Below are the code and all the weights of a small trained network. Each question names an input and a target symbol and asks about switching units off, where a switched-off unit gives its printed mean instead of its output.

import numpy as np


def w(rows, s, z=0):
    codes = np.array(rows[::2]) - 128.0
    scale = np.full(codes.shape[1], s)
    scale[-1] = z or s
    return codes * scale


def f(y):
    return np.maximum(y, 0)


def softmax(a):
    e = np.exp(a - a.max(-1, keepdims=True))
    return e / e.sum(-1, keepdims=True)


def log_softmax(a):
    a = a - a.max(-1, keepdims=True)
    return a - np.log(np.exp(a).sum(-1, keepdims=True))


def net(x, mask):
    ids = ['αγδεστω'.index(c) for c in x.split()]
    T = len(ids)
    res = E[ids] + P[:T]
    r = res
    for j in range(3):
        rows = slice(3 * j, 3 * j + 3)
        q, k, v = (r @ M[0][rows].T for M in (Q, K, V))
        z = softmax(np.where(np.tri(T) > 0, q @ k.T / 3**0.5, -1e9)) @ v
        o = O[0][rows]
        res = res + np.where(mask[j], z, o[:, -1]) @ o[:, :-1]
    y = f(res @ A[0][:, :-1].T + A[0][:, -1])
    res = res + np.where(mask[3:7], y, B[0][:, -1]) @ B[0][:, :-1]
    return log_softmax(res[-1] @ U[:, :-1].T + U[:, -1])


Q, K, V, O, A, B = {}, {}, {}, {}, {}, {}
E = w([
[150,76,119,126],'α',
[182,75,111,91],'γ',
[239,188,140,165],'δ',
[206,95,76,154],'ε',
[123,41,49,31],'σ',
[104,151,101,152],'τ',
[215,252,127,95],'ω',
],0.013)
P = w([
[17,194,212,167],'0',
[144,225,101,191],'1',
[69,159,60,181],'2',
[57,150,34,159],'3',
[9,131,2,194],'4',
[30,138,2,106],'5',
],0.0049)
Q[0] = w([
[152,109,4,174],'h1',
[121,161,142,136],'h1',
[123,121,125,194],'h1',
[116,127,185,124],'h2',
[139,115,142,154],'h2',
[164,78,125,105],'h2',
[167,115,119,105],'h3',
[122,106,162,135],'h3',
[108,144,122,103],'h3',
],0.029)
K[0] = w([
[49,162,252,45],'h1',
[177,186,93,75],'h1',
[74,191,118,126],'h1',
[185,95,154,121],'h2',
[152,84,117,132],'h2',
[135,157,34,94],'h2',
[94,146,120,175],'h3',
[154,160,121,122],'h3',
[157,103,135,157],'h3',
],0.022)
V[0] = w([
[20,136,194,103],'h1',
[119,96,241,181],'h1',
[77,131,71,180],'h1',
[150,222,104,132],'h2',
[160,145,106,174],'h2',
[193,71,95,248],'h2',
[218,104,142,192],'h3',
[127,14,145,169],'h3',
[250,115,147,37],'h3',
],0.016)
O[0] = w([
[224,153,65,192,105],'h1',
[208,79,190,131,18],'h1',
[107,159,141,218,127],'h1',
[124,47,81,153,253],'h2',
[90,80,112,113,182],'h2',
[10,89,142,41,138],'h2',
[152,114,116,14,130],'h3',
[208,160,220,116,63],'h3',
[216,209,38,102,117],'h3',
],0.013,0.0041)
A[0] = w([
[49,218,166,84,160],'n1',
[118,142,145,173,101],'n2',
[120,102,130,189,82],'n3',
[142,121,248,134,1],'n4',
],0.014,0.0065)
B[0] = w([
[164,66,133,145,255],'n1',
[99,121,143,134,178],'n2',
[118,129,163,104,212],'n3',
[165,132,1,94,145],'n4',
],0.02,0.01)
U = w([
[253,163,137,100,232],'α',
[188,148,146,21,149],'γ',
[99,124,152,44,89],'δ',
[199,72,56,146,26],'ε',
[118,152,70,171,175],'σ',
[198,155,171,151,197],'τ',
[119,160,42,54,4],'ω',
],0.0045,0.0043)

Each question gives the input, a string of symbols that net reads in full, and the target symbol t.
The units are the heads (3 rows each of Q, K, V and O) and the neurons (one row each of A and B). Each row of codes is followed by its name. A weight is (code - 128) times the scale printed after its matrix; where a second scale follows, it is the last column's (O, A, B and U).
mask holds one flag per unit, heads first, then neurons. A switched-off unit (its flag False) gives its mean, the last column of its rows in O or B, instead of its output. The means were averaged over made-up inputs and are rounded, as every weight is.
A unit's drop is (log p(t) with every unit on - log p(t) with that unit switched off) / (log p(t) with every unit on - log p(t) with every unit switched off).
The circuit of an input: a set's keep is (log p(t) with only the set's units on - log p(t) with every unit switched off) / (log p(t) with every unit on - log p(t) with every unit switched off). Starting from all 7 units, units are removed one at a time, each time the one whose removal leaves the highest keep (on an exact tie, the one counted first), for as long as the keep stays at least 0.8.
units of the circuit, in order: the units of the circuit, biggest drop first
most important unit: the unit with the biggest drop
k most important neurons: the k neurons with the biggest drops, biggest first
heads that matter: for each layer, one digit per head in row order, 1 if its drop is at least 0.15 and else 0, layers parted by /
drop of u: that unit's drop, to one decimal
input τ σ τ, target τ: most important unit : h1
input α τ ε ε σ σ, target α: units of the circuit, in order : (h2 h1)
input ω γ γ, target ω: heads that matter : 101
input ε τ ω α τ ω, target ε: units of the circuit, in order : (n1 h1)
input ε τ δ δ τ ε, target δ: units of the circuit, in order : (h3 h2 n1)
input δ ε γ, target δ: heads that matter : 110
input α γ τ σ σ α, target α: units of the circuit, in order : (h1 h2)
input γ δ σ γ γ γ, target α: units of the circuit, in order : (h3 h2)
input τ σ α τ, target τ: units of the circuit, in order : (h1 h3 n3)
input δ α δ, target γ: units of the circuit, in order : (h1 h3)
input γ α ε, target γ: heads that matter : 111
input γ δ σ σ γ, target α: units of the circuit, in order : (h2 h3)
input τ τ τ τ τ α, target δ: units of the circuit, in order : (h3 n3)
input ω δ α, target ω: units of the circuit, in order : (h3 n1)
input ε σ ω γ δ τ, target ε: most important unit : n1
input ε τ τ δ, target δ: units of the circuit, in order : (h3 h2)
input ε α τ τ γ, target δ: heads that matter : 001
input γ γ ε α, target γ: units of the circuit, in order : (h3 h2)
input δ τ ε, target δ: heads that matter : 111
input δ γ γ σ, target α: heads that matter : 011
input τ σ δ γ σ γ, target τ: heads that matter : 111
input δ ε δ, target δ: heads that matter : 110
input τ α α, target τ: heads that matter : 101
input τ τ σ α, target τ: 2 most important neurons : (n3 n4)
input δ δ ω α ω, target ε: drop of h1 : 1.0
input τ σ σ γ, target τ: drop of n3 : 0.1
